A =
3,6,5,6,4,3,5,4,3,4,4,5,4,4
5,6,3,6,2,3,3,3,5,6,5,2,3,4
2,6,2,4,2,5,3,6,3,3,1,3,3,3
5,4,3,4,3,3,3,3,4,5,4,2,4,4
1,6,2,5,2,4,2,4,3,3,4,2,1,4
4,3,3,4,2,5,2,6,4,4,5,2,2,4
4,3,2,4,3,4,1,2,5,4,6,1,2,4
4,6,5,5,4,3,5,4,3,5,3,5,5,4
6,6,3,7,1,4,3,5,5,7,6,1,3,4
5,3,5,3,6,4,5,2,4,4,3,5,5,4
The bottom-right entry: 4
What is the second entry on the diagonal from the top-right corner?
A: 3
What is the first entry, reading row by row?
A: 3
The second entry on the main diagonal is 6
The top-right entry: 4
The bottom-left entry is 5
What is the 5th entry, reading row by row?
A: 4
What is the smallest entry in the first column?
A: 1
What is the 5th entry from the end, reading row by row?
A: 4
What is the smallest entry in the last row?
A: 2
What is the second-last entry, reading row by row?
A: 5
What is the fourth entry, reading row by row?
A: 6
What is the 4th entry from the end, reading row by row?
A: 3
What is the largest entry in the first column?
A: 6
What is the 2nd entry in reading order?
A: 6

Questions about the row below.
1) Read off the 1st entry.
2) Read off the second entry from the left.
3) Read off the third entry from the left.
167   30  133   28  207  147  135   69
1) 167
2) 30
3) 133

[[ 19  -1   7 -11  37  10   6  -4   2]
 [-16  -1 -29   3  -7  17  20 -26   4]
 [  0   0   0   1   0  -1  -1   1   0]
 [  7  32 -11  10  -5   0   4  13  40]]
The entry in the top-right corner is 2
The last entry of the largest entry's row: 40
Find the top-left entry.
19
The second entry from the end, reading row by row -> 13
Find the 3rd entry on the diagonal from the top-right corner.
-1
The second entry on the main diagonal -> -1
The entry directly below -7 is 0
Find the entry in the bottom-left corner.
7
The entry directly above the largest entry -> 0
The entry directly below the smallest entry is 0
The entry directly above the smallest entry -> 7
The entry just right of 20 -> -26
Find the first entry in the row that holds the smallest entry.
-16

B =
[[-30 -44  -4  19 -13  16]
 [-16   1 -17  -8  21 -18]
 [ -6  -9   6  30  30  49]
 [-30  -3 -29 -10  -1   5]]
Counting starts at 1.
The entry just left of -44? -30
The bottom-right entry? 5
The entry directly above 21: -13
The entry just right of 1 is -17
The largest entry is 49
The entry just left of the largest entry -> 30
The top entry of the column that holds the largest entry: 16
The top entry of the column that holds the smallest entry: -44
The entry in row 2 and column 1 -> -16
The entry just right of -17? -8
The entry in row 3 and column 2? -9

Read these off the row that follows.
1) Read off the maximum.
2) Read off the centre entry.
[ 38 -19  44 -36  -9 -19 -12  13  38  24 -45 -13   4 -32  35]
1) 44
2) 13

data =
 13  -13  -15    6   17   12   -5  -22
 12  -14   -1   -8    0   -7   13   -3
 -4   11   -6  -21  -13    0  -11   10
 29  -32  -39   11  -19  -13   -3   10
  5   -9   17   -7    8    3    9   -9
  3    9    0   -9   11    7   -2  -13
 15  -14  -17  -11    2    3    1   -5
-13   22   20  -16    5    0   13   -1
  9  -12   -8    3    6   11  -18  -11
 11  -15  -19   22   -3    1  -15    5
  6   -6  -27   -9   11   20  -20   -9
 27  -27  -14   28   -2  -13   11  -10
Read off the fourth-last entry, reading row by row.
-2
The 2nd-last entry, reading row by row: 11
The maximum -> 29
The top-left entry -> 13
Read off the entry in the top-right corner.
-22
The entry in the bottom-right corner -> -10
The bottom entry of the column that holds the smallest entry is -14
The minimum: -39
The bottom entry of the column that holds the largest entry: 27
The 5th entry, reading row by row -> 17
Read off the 3rd entry on the main diagonal.
-6
The entry directly above the largest entry -> -4
Read off the largest entry in the last row.
28
Read off the last entry in the row that holds the largest entry.
10
The entry directly below the smallest entry: 17
The entry just left of the smallest entry -> -32
Read off the third entry, reading row by row.
-15
Read off the fourth entry, reading row by row.
6
Read off the entry directly below -21.
11
The 2nd entry in reading order: -13

Read these off the array that follows.
1) Which number is the entry in the top-left corner?
2) Which number is the second entry on the main diagonal?
3) Which number is the fourth entry in reading order?
4) Which number is the smallest entry in the first column?
5) Which number is the entry just left of the smallest entry?
6) Which number is the last entry in the row that holds the largest entry?
7) Which number is the 5th-last entry, reading row by row?
8) Which number is the second smallest entry?
0.10,0.05,0.02,-0.05,0.09,0.21,0.08,0.16,-0.13,0.02,0.15,0.03,0.05
-0.04,-0.05,-0.09,-0.04,0.10,0.25,0.06,0.17,-0.03,0.05,0.09,-0.07,0.16
0.00,-0.03,-0.03,-0.15,0.00,-0.19,0.04,-0.06,-0.01,0.04,-0.05,0.05,-0.02
-0.08,0.04,0.04,0.00,0.14,0.00,0.00,0.05,0.00,-0.01,0.02,-0.06,0.10
0.06,0.01,-0.02,-0.02,0.01,0.21,0.02,0.17,-0.04,0.01,0.14,-0.04,0.11
-0.13,-0.11,-0.12,0.03,-0.02,0.03,-0.04,0.00,0.13,0.03,-0.02,-0.11,0.11
-0.07,-0.06,-0.10,-0.02,0.07,0.20,0.03,0.14,0.01,0.04,0.06,-0.09,0.15
0.15,0.10,0.11,0.03,-0.13,-0.06,-0.04,0.01,-0.01,-0.06,0.07,0.06,-0.14
-0.14,-0.14,-0.14,0.01,-0.01,-0.04,0.01,-0.12,0.10,0.08,-0.16,-0.03,0.06
1) 0.10
2) -0.05
3) -0.05
4) -0.14
5) 0.00
6) 0.16
7) 0.10
8) -0.16

[[52 50 21 41 31 57]
 [40 70 20 34 39 52]
 [60 70 42 24 47 55]
 [56 48 64 52 57 62]
 [61 53 72 50 52 57]
 [69 76 72 52 68 48]]
Report the bottom-right entry.
Answer: 48
The 1st entry, reading row by row is 52
Report the third entry on the main diagonal.
Answer: 42
The largest entry in the first column -> 69
Report the 4th-last entry, reading row by row.
Answer: 72
Report the largest entry in the last row.
Answer: 76
Report the top entry of the column that holds the largest entry.
Answer: 50
The entry directly above 53: 48
Report the largest entry in the last column.
Answer: 62
The first entry of the smallest entry's row -> 40
Report the 1st entry on the diagonal from the top-right corner.
Answer: 57
The entry just left of 47 is 24
The 4th entry, reading row by row is 41
Report the entry directly above 24.
Answer: 34

x =
[[-628   49  387 -250  585 -263   51 -424  152]
 [ 224 -138   57   13  220 -605  333  -46  820]
 [ 135  312   95  179 -164  853   47  332 -557]
 [ 209 -133  199   33  286 -487  282  -37  721]
 [ 365  151  171  360   18   10  254  367  322]
 [ -70  137  165  -25  180   23   -6  -64  126]
 [ 303 -507  193 -192  372 -483  487  -50  704]
 [ -85  178  -27  -71  129 -239  499 -368  294]
 [ 857  236  488  938  219 -137   94  620  882]
 [-151 -278  386 -334  476 -195  333 -425  461]
 [-310 -250  323 -356  478 -428  301 -433  686]
 [-526 -493  592 -517  745 -487  359 -466  550]
 [ 181  260  245  241   97  291  -25  179  -79]
 [ 655  222  345  666   65  128  136  620  574]
 [ 270  167  277  362   60  203  119  364  288]
 [ 216  -63  180   69  286 -401  279  -24  685]]
Rows and columns are numbered from 1.
Find the entry in row 1 and column 1.
A: -628
The entry in the bottom-right corner is 685
The entry directly above 119: 136
Find the entry in the bottom-left corner.
A: 216
Find the entry directly above 13.
A: -250
Find the entry at row 1, column 2.
A: 49
The entry directly above 362 is 666
The entry at row 1, column 3 -> 387
Find the entry directly below -50.
A: -368
Find the entry directly above 178.
A: -507
The entry directly below 686 -> 550
Find the entry just left of 219.
A: 938
The entry just right of -278 -> 386
Find the entry just right of the largest entry.
A: 219
The entry in the top-right corner: 152
The entry at row 3, column 1 is 135
Find the entry just right of -37.
A: 721
The entry directly below the largest entry: -334
The entry directly above 279: 119
Find the entry directly above -27.
A: 193
The entry just left of 279: -401
The entry in row 2 and column 1 is 224
The entry directly above 666: 241
The entry directly below 345 -> 277
Find the entry directly above 345.
A: 245
Find the entry just left of -133.
A: 209
The entry directly above 301 is 333
Find the bottom entry of the column that holds the largest entry.
A: 69
Find the entry just left of the largest entry.
A: 488
Find the entry directly above the largest entry.
A: -71
